In the rows, zero is written as 128.
Rows lie near named flat spaces through zero. A row that begins with a name and a colon came from that space; any other row is followed by the name of its block's space that it lies nearest.
mb_jl: [124 169 140 158 129 161 111 127 132 131 123 110 148 174 119 141 122  99
 155 132 119 110 146 133 159 161 146 132 113 160 124]
md_mp: [130 120 148 122 124 117 157 122 104 129 139 102 140 147  90 159 130 132
 133 133 118 137 120 151 125 135 146 141 123 112 133]
mb_jl: [106 133  94 178 133 133 128 100 125 141 139 131  89 126 114 106 123 115
 169 143 122  98 134 149 129 147 112 173 159 134 104]
lb_bm: [115 150 123 149 102 134 150 117 135 155 121 118 108 130  97 134 171 113
 188 135  95  66 179 112 171 180 110 158 119 126  97]
lb_bm: [120 143 157 102 124 120 136  97 102 134 130 145  98 126 129 161 164 148
 167  69 145  65 152 113 135  90  86 112 139 114 132]
lb_bm: [119  71 197 100 152  92 160  89  80 147 126 145  87  78  94 120  92 189
 136  67 193 113 148 138  71  91  71 116 156 133 137]
mb_jl: [ 98 146 111 188 138 146 111  98  91 158 111 138  88 154  90 107  98 100
 173 138  92 104 162 139 191 172 139 157 168 148 103]
ht_dn: [129 131 170 136 132 143 140 123 151 115 149  92 141 127 131 132 112 142
 150 107 192 111 118 150  55 123 100 140  99 174 139]
fd_jm: [ 79 127  87 130  89  96 141 116 137 156 162 131  34 109 166  82 133 140
 186  99  86  63 130 103 100 112  91 178 178 174  96]
fd_jm: [105 139 122 163 112 133 141 126  95 143 135  89 119 179  82 136 103 101
 156 154  68 138 123 152 165 171 179 170 141 149 117]
mb_jl: [121 186 140 147 160 140  89 119 183 152 158 140 154 191 188 112 105 110
 157 103 146  72 169 127  94 143 109 119 149 213 101]
th_ld: [132 129 195 128 137 162 105 156 129 117 105 100 163 145 131 113  56 130
 105 107 167 169 125 124 109 138 150  95  90 207 157]
mb_jl: [133 144 192 144 120 146 170 133  87 111 155  28 194 221  47 204  97 108
 141 150 115 171  90 199 119 164 207 159  86 149 153]
fd_jm: [ 77 135  49 205  57 160 123 175 185 133 140  64  68 117 152  33  90  84
 175 190  57 132  97 114 120 201 158 225 114 233  96]
th_ld: [151 198 120 113  81 200  99 144 144  69  87 125 145 115 155 195 243 100
 155 106 145  79 121  77 211  94 109  87  40  69 166]
fd_jm: [128 132  50 117  49 127 138 217 232 111 149  79 141 107 197  80 164 102
 106 196  55 157  85  82 103 167 164 168  71 164 112]
lb_bm: [109 113 117 161 102 157 132 124 113  98 122  98  80  86 115 110 116 131
 154 128 155 133  83 140 109 111 114 164 109 140 148]
ht_dn: [127 133 127 201 163 183  80 134 108 123  84 127 150 150  95  92  47  89
 106 171 135 191 127 154 177 179 177 126 126 163 136]
md_mp: [133 160 176 122 142 161  81 152 137 139  89 142 163 161 152 115  87 114
 112 101 133 134 171  90 170 149 146  70 108 191 136]
ht_dn: [116 114 119  95 110  87 154 108 100 155 126 157  82 105 116 138 171 148
 149 104  90  86 159 100 159 115 103 128 160  84 110]
lb_bm: [118 135 113 128 104 133 134 127 127 113 138 115 104 119 138 136 151 128
 149 120 125 110 105 125 122 107 119 144 121 123 135]
ht_dn: [119 140 121 114 111 135 117 127 156 106 146 130  96 101 185 119 150 143
 149  88 166  88 105 109  80  75  81 126 120 150 140]
md_mp: [138 123 160 128 165 123 136  90  90 124 134 137 140 141  95 166 124 141
 130 109 169 124 129 165 116 105 116 117 144  96 140]
mb_jl: [112 150 151 138 104 158 119 136 133 118 124 100 111 133 140 123 117 123
 161 101 141 104 125 114 123 127 120 133 102 183 139]
mb_jl: [122 160 162 134 127 137 140 123 126 116 172  71 159 201 124 171 112 118
 154 115 134 120  99 170  85 123 154 149 117 173 140]
fd_jm: [172 138 129 104 125 140 131 174 170 104 122 107 219 146 133 161 160 110
  73 175 122 179 115 126 138 152 171 101  67  95 141]
th_ld: [113 100 120 198 159 169  87 123 132 124  95 141  97  79 126  44  42 124
 121 144 186 163 123 142 106 148 110 141 137 186 131]
md_mp: [139 138 105  81 112  94 131 170 173 127 166 116 169 168 185 134 137 123
  87 143  78 155 101 115  98 118 168 118 128 142 123]
md_mp: [ 96 164 132 115  37 150 144 170 169 123 135  67  90 127 164 118 163 118
 191 101  85  71 127  71 129 143 122 158  73 206 126]
th_ld: [165 142 142 146 117 152 180 126 147 101 138  69 199 138  58 204 204 111
 148 181 153 123 123 173 128 174 135 159  52  58 133]
mb_jl: [121 172 148  96 122 136  97 136 151 117 148 132 130 163 201 139 131 131
 139  69 141  91 121 101 103  78 115  95 127 182 142]
ht_dn: [ 99 106 146 148 118 127 145 107  81 138 123 113  74 113  89 113  94 140
 162 109 128 120 126 140 127 129 120 157 147 150 130]
fd_jm: [124 164 120 148 159 124 111 100 161 162 144 161 131 155 151 119 142 117
 163 117 136  61 186 126 126 150  92 129 161 148  90]
ht_dn: [134 162 104 143 153 133 105 115 146 129 146 145 151 168 151 141 139 107
 130 138 125 113 131 144 132 126 132 126 148 122 117]
md_mp: [149 167 107 108 100 163  95 174 194  96 114 129 162 119 196 129 177 109
 110 132 133 123 119  80 141 118 125  95  70 134 141]
fd_jm: [107 131 115 124  95 112 162 113 104 118 165  91  92 142 116 158 153 133
 167 117 103 104  88 149 108 101 131 172 138 118 132]
ht_dn: [134 153 125 106 140 124 100 139 154 128 138 148 150 156 181 129 128 123
 110 112 124 122 131 111 122 108 132  97 137 148 128]
md_mp: [128 145 161 103 156  95 145  96 103 134 182 117 151 199 128 184 122 140
 137  94 135 110 113 173  81  89 136 127 165 130 132]
mb_jl: [105  79 150 141  91 127 176 125  75 115 126  72  80  91  63 125 100 148
 149 130 130 156  85 153 107 128 137 176 112 133 149]
th_ld: [150 114 129  81 151  68 153 131 108 158 146 147 179 179 107 167 136 131
  78 152  64 165 144 140 152 141 179 106 164  73 112]
fd_jm: [146 143 114  97 100 117 159 141 158  99 168  93 158 140 146 180 195 129
 130 138 125 117  88 139  91 102 130 142  93  90 138]
lb_bm: [143 161 111  53  87 109 111 196 215 125 145 133 166 143 237 120 171 126
  93 114  84 118 130  53 112 111 137  84  95 165 124]
md_mp: [107 120  96 104  88  94 151 143 157 134 167 112  89 115 169 107 145 141
 144 121  94 105 105 111  81 109 116 161 142 152 114]
md_mp: [132 113 105 177 171 143 110  90 102 128 106 165 112  99  94 113 116 122
 128 150 163 135 137 158 150 134 108 135 156  84 123]
ht_dn: [131 153  53 167 121 158 112 108 161  89 143 139 102  92 158 132 196 110
 158 150 159  89  91 141 118  97  85 161 120  76 128]
th_ld: [103 107  70 152 122 107 127 118 143 148 139 152  67  89 148  70 121 131
 144 143 108 111 129 121 112 132 102 167 173 136  98]
lb_bm: [130 144 169 130 152 117 135 115 121 175 120 138 156 173  95 139 115 121
 144 122 109 102 201 126 161 183 135 115 143 148 100]
fd_jm: [128 106 111  97  80 116 140 186 168 124 122 106 128  95 159  93 130 133
  98 148  90 162 111  85 116 142 148 130  94 152 129]
mb_jl: [121  86 146 155 127 134 142 134 114 153  87 125 109  82  74  81  88 134
 128 150 130 151 164 120 149 187 125 141 119 146 115]
lb_bm: [111 139 109 160  93 167 126 119 124 107 108 115  77  84 118 121 162 120
 178 122 143  90 120 114 152 125  95 155 101 122 135]
md_mp: [147 152 193 104 172 147 101  96 112 112 119 158 153 138 145 170 132 149
 130  59 214  95 146 131 111  72  84  66 122 124 157]
lb_bm: [140  92 130 143 129 165  94 174 170 109  76 138 133  50 154  50  78 134
  78 149 179 187 123  94 112 147 117 102  82 170 145]
th_ld: [128 118  70 128 119 108 142 106 105 118 137 148  96 105 117 148 182 127
 132 148 101 120 103 139 152 100 122 150 154  44 123]
th_ld: [123 127 138  96 135  82 160  98  98 145 167 131 120 161 117 170 149 146
 143 103 108 100 128 148 110  99 125 135 168  99 120]
fd_jm: [120  96 191  93 101 115 167 137 114 131 126  94 111  97 107 130 115 166
 141  88 153 122 131 115  87 120 107 127  99 160 143]
th_ld: [128 118 137 128 161 119  98 137 128 154 111 162 140 141 143  89  69 127
  91 128 120 159 155 116 139 144 145  97 159 164 118]
lb_bm: [133 167  75 133 107 169  82 152 144  67 133 120 135 143 189 145 153  99
 108 136 124 153  50 124 140  71 155 118 104 114 164]
ht_dn: [151 153 143 111 154 115 135 114 165 142 150 144 174 152 142 159 170 130
 136 121 152  84 168 132 107 136 100 111 125 111 109]
ht_dn: [146 175  79 192 164 174  93 102 175 101 143 140 159 141 147 139 166  91
 149 165 179  98 121 166 119 135 102 146 119 100 119]
th_ld: [139 136  78 177 129 163 116 124 159 116 104 142 126  86 117 110 168 104
 141 176 144 116 140 128 159 162 105 149 105  87 114]
[ 93 100 140  95  68 131 126 173 117  87 144  75  71 102 183  92  68 154
 114  83 128 174  31 107  58  55 147 138 110 213 177] -> ht_dn
[108 139 116 133 129 107 151  78  35 124 159 115  96 187  75 199 143 121
 159 116  81 119  88 181 164  87 163 159 182  67 138] -> fd_jm
[134  98 115 154 166 130 103 126 114 146  89 171 130 104 108  83  81 123
  88 159 129 175 152 129 163 159 140 111 154 117 118] -> md_mp
[ 98  92  96 152 141 116 109 110 100 133 127 156  57  90 142  68  70 142
 123 119 134 147 101 136 106  96 114 147 186 149 127] -> th_ld
[113 146 117 117 104 122 134 137 120 102 175  84 124 177 155 155 120 122
 133 118 103 141  58 153  89  84 164 152 134 152 148] -> lb_bm
[108 121  96 120 119  91 145  95  81 160 126 164  70 121 103 137 162 133
 156 119  70  89 155 116 185 122 118 142 183  74 103] -> ht_dn
[130 156 131 138 107 135 151 139 175 129 159  83 156 156 131 144 157 114
 161 144 123  96 134 138  98 163 127 160  96 155 112] -> fd_jm
[141 145 141 122 125 151 107 151 169 127 105 137 152 116 156 113 137 122
 121 123 147 118 157  94 137 145 114  99  93 152 127] -> mb_jl
[179 133 168 105 193 138 114  94  89  96 113 165 197 143 101 208 155 138
  82 114 201 153 122 166 142  78 123  63 119  31 166] -> fd_jm
[118 126 158 155 136 180  88 134 102  87 107 108 117 121 137 109  58 128
 116 103 186 171  77 143 107  91 138 113 108 183 175] -> lb_bm
[110 155 101 144 114 128 116 144 150 143 147 113 126 173 153 110 113 102
 141 144  75 122 128 123 137 154 159 150 143 175 108] -> md_mp
[109 145 105 150  92 153 133 118 116 103 134 102  85 116 125 140 160 118
 174 121 125  97  96 131 136 108 115 163 114 121 138] -> lb_bm
[127 120 145 106 110 124 125 171 170 133 128 111 143 122 165  93  99 135
 106 124 123 148 130  98  95 142 137 116 104 192 128] -> lb_bm
[106 120 164  79 122  71 180  74  69 138 183 119  79 149 112 189 156 172
 177  55 132  66 114 154  78  55  93 145 176 104 133] -> lb_bm
[125 124 153  87 123 125 106 148  92 114 113 134 127 144 151 136  94 138
  89  92 113 169  99 107 145  81 162  83 133 144 162] -> th_ld
[138 153 190 138 140 191  90 133 112  92  90 115 154 136 127 147  99 123
 125  91 196 141 120 125 141 108 128  83  78 163 174] -> th_ld
[145 130 143 123 155 141 120  96  64  97 115 142 141 140  93 189 142 130
 112 114 156 149  99 160 161  79 139 101 133  54 164] -> th_ld
[114 144  88 121  98 135 122 118 121  97 143 129  80 110 162 143 173 129
 153 106 126  98  83 119 126  67 107 141 132 101 144] -> mb_jl
[145 134  96 144 140 120 147 121 191 113 180 109 158 126 150 136 164 127
 137 160 167 109 105 167  46 128 100 166 118 114 113] -> mb_jl
[105 129 116 117 117  83 166  98  95 144 181 110  96 168 112 161 142 136
 164 115  84  97 109 159 106 106 136 171 177 114 114] -> ht_dn
[105 175 131 119  74 153 120 153 148 108 148  82 111 162 173 140 143 113
 168  97 103  94  99 103 122 109 139 140  98 190 142] -> lb_bm
[125 167  63 146 100 132 132 139 193 116 175 103 133 148 172 132 183 101
 157 162 102  92 103 134 100 136 125 174 118 129 106] -> fd_jm
[124 117 139 126 105 127 163 128 114 101 157  73 126 132 106 159 133 137
 141 130 140 140  75 162  83 108 138 162 106 124 149] -> mb_jl
[107 133  96 139 105 147  95 142 146 122 110 147  77  90 175  77 120 125
 138 113 125 114 122  88 138 112 107 127 131 163 128] -> th_ld
[121 149 130 147 121 166 109 108 108 109 103 138  97 108 124 140 153 123
 162 102 157  92 130 117 162 105  98 121 115 113 143] -> lb_bm
[116 113  51 115  84 106 131 154 145 126 128 143  84  88 160  96 164 123
 115 157  63 137 103  92 152 119 136 149 141  96 115] -> th_ld

Rows lie near named flat spaces through zero. A row that begins with a name and a colon came from that space; any other row is followed by the name of its block's space that it lies nearest.
cnzd: [182 117 158 117 152 166 133  72 147 148  57  89 119 126 156 125  88 137
 108 133  92 129 121 175  91 118 104  88 149 135 150]
zrrh: [153 148 116 119 152  91 131 143 131 121 175 113 136 119 119 126 124 146
 116 126 143 131 139  92 152 132 153 138 130 116 152]
nzhj: [139  99 127 111 138 126 123 140 112 126 131 124 168 129 116 144 134 132
 135 104 130 139 122 119 134 133 133 136 121 148 136]
nzhj: [131  98 116 113 111 127 160 142 111 100 206 156 134 168 111 172 105 124
 111 104 156  94 158  78 125 151 148 176 127  92 120]
nzhj: [170  89 146 108 151 125 140 107 120 142 115 112 139 153 123 141 110 157
 114 127 110 146 144 142 100 144 126 120 149 159 173]
nzhj: [182  96 125  99 109 160 137  93 119 122  68  90 172 158 141 130  57 107
 115 113 100  87 135 157  63  68 132 100 174 141  93]
nzhj: [ 91 155 138 149 151 109 108 144 139 148 137 144  98  91 125 114 184 147
 144 145 135 172 108 129 172 162 117 128  94 134 158]
zrrh: [132 113 136 174 151  75 142 167 109 153 156 152 106 159 140  80 151 151
 106 200  83 160 145 134 126 186  98 106 172 185 204]
cnzd: [132 134 114 162  96 152 147 150 130  56 125 104 143 161 125 126 155  88
 134 116 134 110 165 121 146 148  97 141 154 154 112]
zrrh: [134  81 155  69 132 186 110  67 126 177  60 132 148 105 135 173  80 135
 137  84 121 123  81 167  81  85 138 117  91 102  94]
zrrh: [151 162 124 146 164 108 115 151 138 136 143 112 136  86 154  95 130 124
 112 144 113 131  99 109 169 134 117 106 124 115 149]
slgz: [163 154 145  82 157 146 136  68 167 122 137  93  95 107 113 178 108 164
 120  87 171 134 145 116 136 128 160 150  97  72 146]
cnzd: [ 87 155 119  67 117 128 102  90 139 176 148 161 106  77 116 163  82 142
 141  97 176 102  88 112 114  53 202 149  65  29  58]
slgz: [143 104 112 151 125 138 114 180 103  94 102 105 210 125 138 106 155  85
 140 111 102 128 107 124 156 131  92 113 143 186 116]
cnzd: [105 115 135 107 112 177 103 105 131 123  58 114 158 105 118 152 148 111
 166  81 139 139 102 160 126  99 122 128  95 141  84]
zrrh: [145 133 115  70 125 134 125 103 134 115 149 110 151 115 102 175  95 137
 134  71 174 107 132  98 126  85 183 158 101  80  93]
slgz: [ 72 140 125 154 111 115 119 148 122 156 143 178  94 118 138 105 143 121
 134 164 122 126 107 132 129 130 123 125 115 113 111]
cnzd: [137 132 118 160  97 160 148 142 133  56 114  99 144 161 128 127 152  87
 133 114 131 109 163 128 142 146  93 137 155 155 112]
zrrh: [136  79 133 133 145  91 125 149  87 219 143 187 137 135 172  84  60 135
  88 195  57 108  80 138  74 114 124  83 158 127 144]
nzhj: [124 119 135 120 141 133 110 128 125 145 104 125 146 106 127 129 142 133
 140 118 122 148 104 139 136 125 124 120 110 142 132]
cnzd: [150 188 123  73 125 135 117  52 167 154 100  96  93  90 133 135  49 142
 120 115 155  90 120 139  88  29 193 113 117  43  74]
cnzd: [ 89 131 110 131 108 111 134 160 116 119 200 173 120 132 116 143 134 119
 129 123 157 107 129  84 148 139 148 165 106  88 105]
slgz: [151 141 120 163 126 115 154 148 130 107 164 128 111 153 150 102 112 113
  96 163 110 101 151 110 131 151 108 121 166 121 145]
slgz: [142 133 104 142 154  80 111 195 108 104 160 106 193 112 113 104 177 127
 139 120 129 158 123  91 186 147 128 131 131 180 158]
zrrh: [ 66  41 157 123  58 197 141  81 103 151  41 182 104 199 118 161 123 116
 157 131 105 126 142 211  30 123  97 128 140 172  86]
zrrh: [165 138 149 108 181 134 115 105 149 135 110  88 134  89 125 144 146 158
 129 102 134 168 114 130 161 149 125 122 101 132 175]
cnzd: [107  76 148 132 144 140 107 147 104 153  90 144 163 120 123 133 177 135
 152 119 105 178  96 154 139 164  94 121 106 190 156]
nzhj: [ 86 158 111 146 114 120 118 159 131 112 161 149 122 105 124 123 160 109
 143 124 152 122 116 102 169 132 132 147 100 104 101]
slgz: [102 136 145 110 119 164 123  84 148 149 106 144  88 109 131 154 114 133
 135 116 144 121 112 147 113 113 135 134  93  81 101]
slgz: [187 136 138 123 135 154 163  90 152  98 134  92 106 152 143 145  82 127
  93 122 128  96 162 122 112 137 121 129 155  96 143]
nzhj: [ 97 223 103 179  98 128  91 138 158 112  49  90 116  79 157  43 153  79
 153 167 112 116 104 167 145  56 112  73 146 140  64]
slgz: [133 122 127 165 104 149 150 136 125 115 124 140 114 157 162 104 102  93
 104 160  96  88 134 137 107 135  92 111 164 122 113]
[ 77 190 137 162 118 140 117 109 162 152 113 152  48  90 154  99 141 120
 131 168 129 124 106 151 139 122 114 111 104  80 106] -> nzhj
[134 155 116 123  94 163 152 104 149  86 149 122 105 140 136 151  86  97
 114 108 156  66 149 107 119 103 140 149 130  58  74] -> cnzd
[106 119 112 124 118 122 129 161 114 107 180 151 150 126 112 151 145 116
 136 101 156 118 125  87 158 141 141 164 103 110 110] -> nzhj
[129 152 121 118 122 135 132 120 146  83 137  99 127 127 101 153 155 131
 144  93 169 135 157 113 154 132 142 156 115 123 123] -> zrrh
[148 128 160 120 140 159 122  65 149 176  44 112  93 117 158 112  90 141
 118 154  89 133 108 193  77 101 111  79 141 128 135] -> nzhj
[143  83 154 104 150 114 142 103 120 145 125 127 114 166  96 159 145 183
 131 127 130 179 165 147 102 170 133 141 137 177 196] -> zrrh
[116 124 126 120 108 140 135 118 130 108 125 127 124 145 110 148 136 126
 140 111 147 126 149 131 120 125 135 146 126 130 113] -> zrrh
[ 76 180  87 109  71 138 108 133 140  74 129 116 145 107  91 147 149  93
 175  76 196 100 137 106 150  58 177 165  96  93  28] -> cnzd
[116 146 123 100 128 115 125 110 135 159 165 153 101 108 128 142  88 142
 118 127 150 105 114 108 117  97 171 140 104  60 104] -> cnzd
[122 173 120 113 107 156 138 104 168  27 129  67 118 135  68 186 198 132
 171  53 214 151 196 110 179 146 146 188 101 132 118] -> zrrh
[119 115 136 104 126 162 108 109 130 131  84 118 153 104 121 152 137 122
 152  88 138 138 103 145 130 109 129 130  97 130 103] -> slgz
[ 38 132  99 111  89 119  99 169 108 119 171 179 153 101  87 159 177 111
 178  83 187 129 104  91 166 107 168 181  62 103  59] -> cnzd
[140 106 144 128 167  93 128 135 115 183 152 153 115 125 139 114 118 164
 106 164 100 154 112 128 120 157 126 113 131 138 185] -> cnzd
[166 123 145 131 132 168 133  94 143 113  61  84 134 135 144 125 117 118
 124 122 105 128 135 166 109 123  98 101 151 152 134] -> cnzd
[118 179 111 171 137  77 122 171 137 100 148 108 117 123 116  82 190 134
 139 161 134 162 153 116 175 153 121 124 147 172 163] -> nzhj
[140 149 117 140 111 136 133 128 138  86 108  94 136 140 124 118 138 110
 135 122 134 119 153 133 132 116 121 125 150 146 114] -> cnzd
[164  82 131  95 127 148 135 110 112 130 105 114 170 149 127 151  87 126
 121 101 116 112 128 136  91 107 135 124 143 138 119] -> nzhj
[177 210 106 118 119 115 111  87 168  85  36  18 139 115 115  83 123 127
 148 127 137 134 167 169 112  37 157  85 178 169 104] -> cnzd
[117 132 124 169 113 195 113 160 130  91  89 121 172  90 171 114 149  51
 136 103 107  95  73 128 175 133  64 113 106 118  74] -> slgz
